Below are the code and all the weights of a small trained network. Each question names an input and a target symbol and asks about switching units off, where a switched-off unit gives its printed mean instead of its output.

import numpy as np


def w(rows, s, z=0):
    codes = np.array(rows[::2]) - 128.0
    scale = np.full(codes.shape[1], s)
    scale[-1] = z or s
    return codes * scale


def norm(h):
    return h / np.sqrt((h * h).mean(-1, keepdims=True) + 1e-5)


def f(y):
    return y / 2 * (1 + np.tanh(0.7978845608 * (y + 0.044715 * y**3)))


def softmax(a):
    e = np.exp(a - a.max(-1, keepdims=True))
    return e / e.sum(-1, keepdims=True)


def log_softmax(a):
    a = a - a.max(-1, keepdims=True)
    return a - np.log(np.exp(a).sum(-1, keepdims=True))


def net(x, mask):
    ids = ['Δαεμξπστω'.index(c) for c in x.split()]
    T = len(ids)
    res = E[ids] + P[:T]
    r = norm(res)
    for j in range(2):
        rows = slice(2 * j, 2 * j + 2)
        q, k, v = (r @ M[0][rows].T for M in (Q, K, V))
        z = softmax(np.where(np.tri(T) > 0, q @ k.T / 2**0.5, -1e9)) @ v
        o = O[0][rows]
        res = res + np.where(mask[j], z, o[:, -1]) @ o[:, :-1]
    y = f(norm(res) @ A[0][:, :-1].T + A[0][:, -1])
    res = res + np.where(mask[2:14], y, B[0][:, -1]) @ B[0][:, :-1]
    return log_softmax(norm(res)[-1] @ U[:, :-1].T + U[:, -1])


Q, K, V, O, A, B = {}, {}, {}, {}, {}, {}
E = w([
[127,148,48,102],'Δ',
[118,179,125,91],'α',
[122,170,126,71],'ε',
[123,139,121,100],'μ',
[138,105,86,135],'ξ',
[123,160,131,81],'π',
[107,132,138,102],'σ',
[194,54,253,97],'τ',
[156,142,108,91],'ω',
],0.014)
P = w([
[121,3,138,201],'0',
[118,157,124,105],'1',
[123,157,122,101],'2',
[131,158,117,94],'3',
[139,163,111,89],'4',
[151,164,106,73],'5',
[133,167,118,68],'6',
[141,178,103,72],'7',
[155,173,110,62],'8',
[151,174,101,58],'9',
[155,187,112,53],'10',
],0.0064)
Q[0] = w([
[151,162,102,3],'h0',
[165,56,102,120],'h0',
[144,96,119,191],'h1',
[60,125,190,219],'h1',
],0.014)
K[0] = w([
[181,1,253,120],'h0',
[123,36,110,75],'h0',
[133,240,103,97],'h1',
[153,255,74,82],'h1',
],0.009)
V[0] = w([
[208,95,254,227],'h0',
[38,84,28,170],'h0',
[126,142,56,191],'h1',
[238,110,84,99],'h1',
],0.0091)
O[0] = w([
[236,156,116,15,188],'h0',
[159,120,123,236,105],'h0',
[151,174,153,255,4],'h1',
[96,198,51,135,118],'h1',
],0.013,0.0033)
A[0] = w([
[52,70,106,173,182],'n0',
[204,145,161,204,3],'n1',
[131,139,133,206,143],'n2',
[68,171,146,231,132],'n3',
[171,155,160,145,157],'n4',
[195,156,114,114,71],'n5',
[158,176,156,125,124],'n6',
[77,129,78,73,158],'n7',
[181,80,78,195,188],'n8',
[140,151,104,116,123],'n9',
[59,84,108,110,114],'n10',
[167,9,168,60,144],'n11',
],0.013,0.0059)
B[0] = w([
[30,156,122,2,222],'n0',
[145,218,82,78,150],'n1',
[115,118,160,132,186],'n2',
[220,96,122,171,223],'n3',
[99,88,104,39,148],'n4',
[65,129,180,144,157],'n5',
[171,76,154,96,142],'n6',
[167,74,72,108,218],'n7',
[111,151,193,49,189],'n8',
[112,110,164,166,144],'n9',
[230,121,117,126,167],'n10',
[145,125,113,234,254],'n11',
],0.0089,0.0077)
U = w([
[74,168,136,158,246],'Δ',
[62,83,222,105,172],'α',
[23,55,72,85,122],'ε',
[91,211,247,62,92],'μ',
[190,238,159,144,130],'ξ',
[177,61,29,155,105],'π',
[199,59,189,146,140],'σ',
[146,129,124,110,101],'τ',
[138,210,2,150,80],'ω',
],0.019,0.013)

Each question gives the input, a string of symbols that net reads in full, and the target symbol t.
The units are the heads (2 rows each of Q, K, V and O) and the neurons (one row each of A and B). Each row of codes is followed by its name. A weight is (code - 128) times the scale printed after its matrix; where a second scale follows, it is the last column's (O, A, B and U).
mask holds one flag per unit, heads first, then neurons. A switched-off unit (its flag False) gives its mean, the last column of its rows in O or B, instead of its output. The means were averaged over made-up inputs and are rounded, as every weight is.
A unit's drop is (log p(t) with every unit on - log p(t) with that unit switched off) / (log p(t) with every unit on - log p(t) with every unit switched off).
The circuit of an input: a set's keep is (log p(t) with only the set's units on - log p(t) with every unit switched off) / (log p(t) with every unit on - log p(t) with every unit switched off). Starting from the 12 units with the biggest drops (on a tie, the unit counted first), units are removed one at a time, each time the one whose removal leaves the highest keep (on an exact tie, the one counted first), for as long as the keep stays at least 0.8.
units of the circuit, in order: the units of the circuit, biggest drop first
top k neurons: the k neurons with the biggest drops, biggest first
heads that matter: for each layer, one digit per head in row order, 1 if its drop is at least 0.15 and else 0, layers parted by /
drop of u: that unit's drop, to one decimal
input α μ ε α α ω ξ μ ω, target α: units of the circuit, in order -> [h0; n0; h1]
input σ ε Δ ξ ω ε Δ ε π, target σ: units of the circuit, in order -> [h1; n0]
input ω ξ Δ ω Δ ξ ε Δ ε ε α, target ω: units of the circuit, in order -> [h1]
input μ ε ω, target μ: heads that matter -> 10
input ξ μ ε ε ε ω ω σ ξ, target ξ: heads that matter -> 01
input α ω ε ξ ε ε μ σ ε μ, target α: units of the circuit, in order -> [h0; n0; h1]
input μ μ σ ξ σ α ε π, target μ: units of the circuit, in order -> [h0; n5; n3]
input ω π ε, target ω: heads that matter -> 01
input ε ξ ε μ, target ε: heads that matter -> 10
input α ξ ε Δ π Δ ξ α μ α, target α: heads that matter -> 11
input ξ ξ ω μ ε ε Δ, target ξ: heads that matter -> 11
input ε ξ μ ε ω π, target ε: heads that matter -> 10
input π Δ Δ ε ε ε μ π ω, target π: heads that matter -> 00
input μ σ π α ε ξ ε α μ Δ, target μ: heads that matter -> 11
input ω ε ε ω ξ ω μ, target ω: heads that matter -> 01
input ε μ π ε ε ω α μ α α, target ε: heads that matter -> 10
input ξ σ ω ε π π π α, target ξ: heads that matter -> 01
input μ ε μ Δ, target μ: heads that matter -> 10
input Δ α π α α Δ π μ ξ, target Δ: heads that matter -> 11
input α ω α ε ε σ ε π μ ε, target α: units of the circuit, in order -> [h0; h1]
input ε Δ π ω, target ε: units of the circuit, in order -> [h0]
input α α α π Δ, target α: units of the circuit, in order -> [h0; h1; n8]
input π ε σ, target π: top neuron -> [n11]
input μ ε α ε, target μ: top 2 neurons -> [n5; n7]
input ξ α ε ω π σ ξ ε ω ε, target ξ: drop of h0 -> 0.2
input α ξ Δ ε σ ξ, target α: drop of h0 -> 1.1
input ω Δ ξ ξ, target ω: drop of h1 -> 1.7
